m =
.27, .08, -.07, -.09, .01, -.02, .16, -.10, .04
.24, .14, -.04, -.04, -.06, -.01, .22, -.09, .03
.36, .09, -.14, -.15, -.05, .08, .21, -.05, -.08
-.26, -.41, -.31, .29, .19, -.01, .16, .29, .05
-.01, -.17, .00, -.02, .08, .10, -.14, .21, -.12
.33, .05, .20, .18, -.01, .05, .27, -.07, -.26
.02, .15, -.01, -.41, -.09, -.06, -.22, .19, -.06
-.09, .19, -.05, .18, .03, -.24, .35, -.08, .18
-.18, -.18, -.27, -.13, -.01, .06, -.15, .21, .10
.37, .13, -.08, -.08, .00, .06, .23, -.14, .00
.24, .10, -.06, -.07, -.03, .00, .18, -.06, .02
-.07, .17, .18, -.22, -.04, -.12, -.32, .01, .13
Indices start at 0.
The entry at row 0, column 1: .08
Which number is the entry in the bottom-left corner?
Answer: -.07
The entry directly below the largest entry: .24
Which number is the entry in row 0 and column 0?
Answer: .27
The entry at row 2, column 0 -> .36
Which number is the top-right entry?
Answer: .04
The entry just left of .04 is -.10
The entry in row 0 and column 2 -> -.07
The entry in row 1 and column 1 is .14
Which number is the entry at row 2, column 2?
Answer: -.14
The entry directly above the largest entry -> -.18
Which number is the entry at row 1, column 2?
Answer: -.04
Which number is the entry directly above .23?
Answer: -.15
Which number is the largest entry?
Answer: .37
The entry just right of -.31: .29
The entry in row 1 and column 0: .24
Which number is the entry in the bottom-right corner?
Answer: .13

[[  6.45   1.66   6.50   8.49  -2.55  -0.17   7.40  -1.28   2.55   0.55
   -0.87   2.55  -5.72  -5.72  -5.01   7.02]
 [  6.64   0.66   7.40  -0.49  23.59  -6.12  -1.82   1.54   4.43   4.11
    7.62  24.52  -1.59 -15.17  -6.53  -7.19]
 [ -1.03   5.59  -8.77  -9.78   7.26   3.15  -7.88  -7.05 -10.59   1.09
    5.07  17.43  -0.74 -21.58  -3.51 -14.96]]
The entry just right of 23.59 -> -6.12
Report the entry just left of the largest entry.
7.62
The minimum is -21.58
Report the entry just left of the smallest entry.
-0.74
The entry just left of -0.74 -> 17.43
The entry just left of -2.55 -> 8.49
The entry just left of 17.43: 5.07
Report the entry just left of 6.50.
1.66
Report the entry just right of -21.58.
-3.51
Report the entry just right of -1.82.
1.54

Read these off the row that follows.
1) Find the third entry from the left.
2) Find the entry just right of -.11.
3) Find the third entry from the right.
4) Find the fourth entry.
5) Find the first entry.
6) Find the first entry from the right.
7) Find the second entry from the left.
8) Find the entry just right of .49.
.21, .34, .33, .52, .35, .08, .35, -.11, .11, .06, .49, .33, -.52
1) .33
2) .11
3) .49
4) .52
5) .21
6) -.52
7) .34
8) .33

[ -0.556   9.601   4.477  12.234   6.160   1.910 -14.820   4.426   1.805]
Report the 1st entry from the left.
-0.556
The 2nd-last entry: 4.426
The third entry from the left is 4.477
The minimum -> -14.820
Report the entry just right of 4.477.
12.234
Report the second entry from the left.
9.601

Questions about the row below.
1) The 3rd entry from the right?
2) The third entry from the left?
3) The maximum?
4) The second smallest entry?
5) The first entry from the right?
[.06, .53, .04, .03, .23, .41, .16, .02, .10]
1) .16
2) .04
3) .53
4) .03
5) .10

Questions about the row below.
1) Give the entry just right of .01.
2) Give the entry just right of the largest entry.
[-.17 -.06  .24 -.06  .01 -.08 -.04  .05  .39 -.35  .04  .08]
1) -.08
2) -.35

[[  62.980  -99.970  -70.337  -63.452   -1.678  -45.047  -91.920 -110.689
   -21.326 -125.195  -65.554 -208.446]
 [  -7.031   27.071 -121.297 -124.227    8.184    0.863  -35.733  -21.958
   -53.459  -49.437  -49.638  -25.356]
 [ -64.013 -125.312   55.144  -88.716 -182.112   11.772  217.198 -102.841
  -117.798 -115.777  -91.722  -44.802]
 [  22.400  -52.378  -64.528  -61.581   -1.328  -15.132  -60.124  -38.053
   -14.807  -65.086  -80.987  -99.857]
 [   9.569   57.293 -129.537 -153.285   -4.695   22.067  -56.952   -3.130
   -51.400  -40.344  -47.506  -29.875]
 [ -29.454  -23.456  -74.379  -39.772  -14.561  -29.311  -92.746  -63.415
    17.313  -59.186  -71.785   20.505]
 [  -6.594  -70.848 -113.040   47.261    0.588  -66.965  -19.574  -62.888
   -18.301   -9.405  -98.985  -81.245]
 [ -72.993  -10.851 -242.561  144.789  115.609 -138.401 -162.994  -41.293
    43.706   45.193  -20.583  -73.860]
 [ -37.019  -29.094  -74.272 -122.568  -92.398  -13.178  -28.069  -12.318
   -51.441  -18.347  -33.463  -54.501]]
The entry just left of -41.293 -> -162.994
Read off the maximum.
A: 217.198
Read off the entry just left of -153.285.
A: -129.537
The entry just right of -74.379: -39.772
Read off the minimum.
A: -242.561
The entry just right of -99.970 -> -70.337
Read off the entry just left of -21.958.
A: -35.733
Read off the entry just left of the smallest entry.
A: -10.851
Read off the entry just right of the smallest entry.
A: 144.789
Read off the entry just left of -65.086.
A: -14.807
Read off the entry just right of -64.528.
A: -61.581
The entry just left of -10.851: -72.993
The entry just left of -25.356: -49.638
The entry just right of the largest entry is -102.841
Read off the entry just right of -122.568.
A: -92.398
The entry just right of -29.311 is -92.746

data =
array([[ .00,  .05, -.05,  .31, -.03,  .26,  .03, -.06,  .17],
       [-.10,  .04,  .02,  .29, -.04,  .06,  .11, -.22,  .04],
       [-.40, -.13,  .22,  .05,  .03, -.10,  .07, -.06,  .12],
       [-.20, -.02,  .01,  .05, -.10, -.20, -.02, -.02,  .04],
       [ .17,  .17,  .06,  .10,  .19, -.08,  .02,  .07, -.04],
       [-.07, -.18,  .04,  .22, -.21,  .00, -.05,  .10,  .15],
       [-.14, -.24, -.01,  .18, -.03,  .01, -.01,  .09,  .04],
       [-.09,  .04,  .00,  .36, -.11,  .05,  .05,  .04,  .06],
       [ .00,  .07,  .04,  .17,  .02,  .13,  .01, -.04,  .16],
       [-.19,  .09,  .16, -.11,  .18, -.33,  .08, -.11,  .26],
       [ .05,  .07, -.13,  .15, -.01, -.01,  .14,  .20, -.05],
       [ .04, -.09,  .00, -.18,  .27,  .15,  .08, -.02,  .00],
       [-.04,  .02,  .02, -.13,  .24, -.24,  .04, -.01, -.04],
       [-.12, -.10, -.06, -.09,  .06,  .00, -.02, -.09, -.12],
       [-.19,  .09,  .03,  .14, -.10, -.26,  .00,  .01,  .01],
       [-.05,  .20, -.07, -.01,  .03,  .04, -.12,  .09,  .01]])
Indices start at 0.
The entry directly below the largest entry -> .17
The entry at row 1, column 1: .04
Read off the entry directly above .24.
A: .27
Read off the entry just right of the largest entry.
A: -.11
Read off the entry at row 0, column 0.
A: .00
The entry in the top-right corner -> .17
Read off the entry at row 1, column 0.
A: -.10
The entry at row 0, column 2 is -.05
The minimum is -.40
The entry in the bottom-right corner -> .01
Read off the entry in the bottom-left corner.
A: -.05
The entry directly above -.33 -> .13
The entry in row 2 and column 1 -> -.13
The entry in row 0 and column 1 -> .05
The largest entry: .36
Read off the entry directly above .27.
A: -.01
Read off the entry at row 1, column 2.
A: .02
Read off the top entry of the column that holds the largest entry.
A: .31
The entry directly above the largest entry: .18

M = [-.24 -.27 -.23 -.55  .10  .18  .06  .22 -.44  .21 -.10]
Read off the maximum.
A: .22
Read off the median of all entries.
A: -.10

Read these off the grid that follows.
1) What is the top entry of the column that holds the largest entry?
2) What is the minimum?
3) What is the bottom-right entry?
4) What is the entry directly below .39?
5) What is the second entry on the main diagonal?
6) What is the entry just left of .39?
7) What is the largest entry in the first row?
8) What is the 2nd entry in reading order?
[[-.52  .07  .03 -.20 -.05  .06 -.05 -.04  .06 -.42 -.06  .09]
 [ .03 -.01  .01 -.01  .03 -.16  .39  .03 -.08  .42 -.01 -.02]
 [ .37  .17 -.03 -.15 -.16  .17  .25  .01  .01  .06  .05 -.06]]
1) -.42
2) -.52
3) -.06
4) .25
5) -.01
6) -.16
7) .09
8) .07

[[-.16 -.24 -.05  .12]
 [-.03 -.04  .02 -.02]
 [-.20 -.11 -.23 -.23]
 [-.06 -.19 -.19  .05]
 [-.18 -.17  .01  .15]
 [-.11 -.36 -.02  .21]
 [ .27 -.31 -.42 -.09]
 [-.04 -.01  .01 -.06]
 [-.06 -.40 -.45 -.36]]
Counting starts at 0.
The top-left entry is -.16
The entry in row 1 and column 1 -> -.04
What is the entry in row 0 and column 2?
Answer: -.05
What is the entry in the bottom-right corner?
Answer: -.36
What is the entry directly below the largest entry?
Answer: -.04
The entry in the bottom-left corner: -.06
What is the top-right entry?
Answer: .12
The entry at row 0, column 1 -> -.24
What is the bottom entry of the column that holds the smallest entry?
Answer: -.45
What is the entry in row 2 and column 0?
Answer: -.20
What is the entry just left of the smallest entry?
Answer: -.40
The entry at row 1, column 0 -> -.03
The entry just right of the largest entry is -.31
What is the entry directly above the largest entry?
Answer: -.11
The entry just right of .02 is -.02
